Here is a tiny trained network, its code and every weight. The questions are about switching its units off for an input and a class, where a switched-off unit gives its printed mean instead of its output.

import numpy as np


def w(rows, s, z=0):
    codes = np.array(rows[::2]) - 128.0
    scale = np.full(codes.shape[1], s)
    scale[-1] = z or s
    return codes * scale


def f(y):
    return y / 2 * (1 + np.tanh(0.7978845608 * (y + 0.044715 * y**3)))


def log_softmax(a):
    a = a - a.max(-1, keepdims=True)
    return a - np.log(np.exp(a).sum(-1, keepdims=True))


def net(x, mask):
    res = np.array(x, float).reshape(1, 7) / 4 @ E
    y = f(res @ A[0][:, :-1].T + A[0][:, -1])
    res = res + np.where(mask, y, B[0][:, -1]) @ B[0][:, :-1]
    return log_softmax(res[-1] @ U[:, :-1].T + U[:, -1])


A, B = {}, {}
E = w([
[101,147,254],'x0',
[91,254,105],'x1',
[126,128,127],'x2',
[123,126,129],'x3',
[128,129,130],'x4',
[20,98,117],'x5',
[125,128,129],'x6',
],0.007)
A[0] = w([
[217,146,137,249],'n0',
[141,53,135,79],'n1',
[174,141,113,228],'n2',
[109,153,219,89],'n3',
[107,206,97,82],'n4',
[132,116,5,88],'n5',
[148,54,180,59],'n6',
[167,129,59,197],'n7',
[192,148,128,205],'n8',
[108,149,224,95],'n9',
[118,134,213,74],'n10',
[138,44,141,112],'n11',
[85,222,108,95],'n12',
[124,144,216,129],'n13',
[144,57,166,64],'n14',
[156,44,146,88],'n15',
[217,148,145,250],'n16',
[101,212,126,77],'n17',
[130,25,146,162],'n18',
[215,146,126,225],'n19',
[122,145,221,114],'n20',
[114,145,212,84],'n21',
[113,125,212,72],'n22',
[167,138,132,188],'n23',
[64,99,121,222],'n24',
[1,101,110,196],'n25',
[115,129,204,72],'n26',
[151,124,58,166],'n27',
[138,46,140,123],'n28',
[81,224,119,95],'n29',
[48,94,118,215],'n30',
[220,155,141,150],'n31',
[214,150,146,235],'n32',
[156,121,42,98],'n33',
],0.0073,0.0023)
B[0] = w([
[54,122,203,227],'n0',
[192,175,109,162],'n1',
[96,110,150,186],'n2',
[128,40,11,191],'n3',
[205,136,79,163],'n4',
[87,37,41,213],'n5',
[200,143,83,177],'n6',
[77,87,100,201],'n7',
[98,125,150,185],'n8',
[115,38,29,199],'n9',
[136,35,44,173],'n10',
[202,183,143,186],'n11',
[243,177,113,192],'n12',
[85,24,53,197],'n13',
[200,150,98,166],'n14',
[237,207,125,184],'n15',
[47,127,200,229],'n16',
[221,166,86,165],'n17',
[179,184,154,231],'n18',
[36,104,179,212],'n19',
[91,8,30,198],'n20',
[119,19,6,177],'n21',
[133,85,46,173],'n22',
[92,113,153,162],'n23',
[97,190,216,206],'n24',
[90,201,234,254],'n25',
[139,69,32,162],'n26',
[89,63,94,183],'n27',
[215,212,148,188],'n28',
[253,198,79,195],'n29',
[95,176,198,217],'n30',
[67,158,183,186],'n31',
[54,139,188,219],'n32',
[94,24,52,176],'n33',
],0.0045,0.0029)
U = w([
[109,125,156,253],'0',
[113,43,47,29],'1',
[117,137,171,186],'2',
[255,178,141,89],'3',
[62,143,214,64],'4',
[113,132,169,87],'5',
],0.01,0.0036)

Each question gives the input, the list of numbers given to net, and the class t.
The units are the neurons (one row each of A and B). Each row of codes is followed by its name. A weight is (code - 128) times the scale printed after its matrix; where a second scale follows, it is the last column's (A, B and U).
mask holds one flag per neuron, in row order. A switched-off neuron (its flag False) gives its mean, the last column of its row in B, instead of its output. The means were averaged over made-up inputs and are rounded, as every weight is.
A unit's drop is (log p(t) with every unit on - log p(t) with that unit switched off) / (log p(t) with every unit on - log p(t) with every unit switched off).
The circuit of an input: a set's keep is (log p(t) with only the set's units on - log p(t) with every unit switched off) / (log p(t) with every unit on - log p(t) with every unit switched off). Starting from the 12 units with the biggest drops (on a tie, the unit counted first), units are removed one at a time, each time the one whose removal leaves the highest keep (on an exact tie, the one counted first), for as long as the keep stays at least 0.8.
units of the circuit, in order: the units of the circuit, biggest drop first
most important unit: the unit with the biggest drop
top k neurons: the k neurons with the biggest drops, biggest first
drop when u is switched off: that unit's drop, to one decimal
input [-7,-5,0,6,-1,8,-3], class 4: most important unit -> n25
input [5,-4,-8,-1,-3,-5,-3], class 1: units of the circuit, in order -> n25; n20; n13
input [3,8,5,-3,7,7,-7], class 3: units of the circuit, in order -> n29; n12; n17
input [-8,8,6,1,4,-4,-4], class 1: top 2 neurons -> n5; n33
input [-3,8,5,4,7,5,7], class 3: top 2 neurons -> n29; n12
input [3,8,-6,0,-7,8,7], class 3: top 3 neurons -> n29; n12; n17
input [-2,6,-5,-6,-4,2,-2], class 3: top 2 neurons -> n29; n12
input [6,7,6,-2,1,2,1], class 3: top 3 neurons -> n29; n12; n17
input [5,-6,6,-5,0,2,2], class 3: drop when n28 is switched off -> 0.2
input [3,-3,-6,6,-5,-6,5], class 4: drop when n30 is switched off -> -0.1
input [5,8,-2,-5,1,1,-1], class 3: drop when n29 is switched off -> 0.3
input [8,0,-1,-2,-5,-3,5], class 1: drop when n11 is switched off -> 0.0
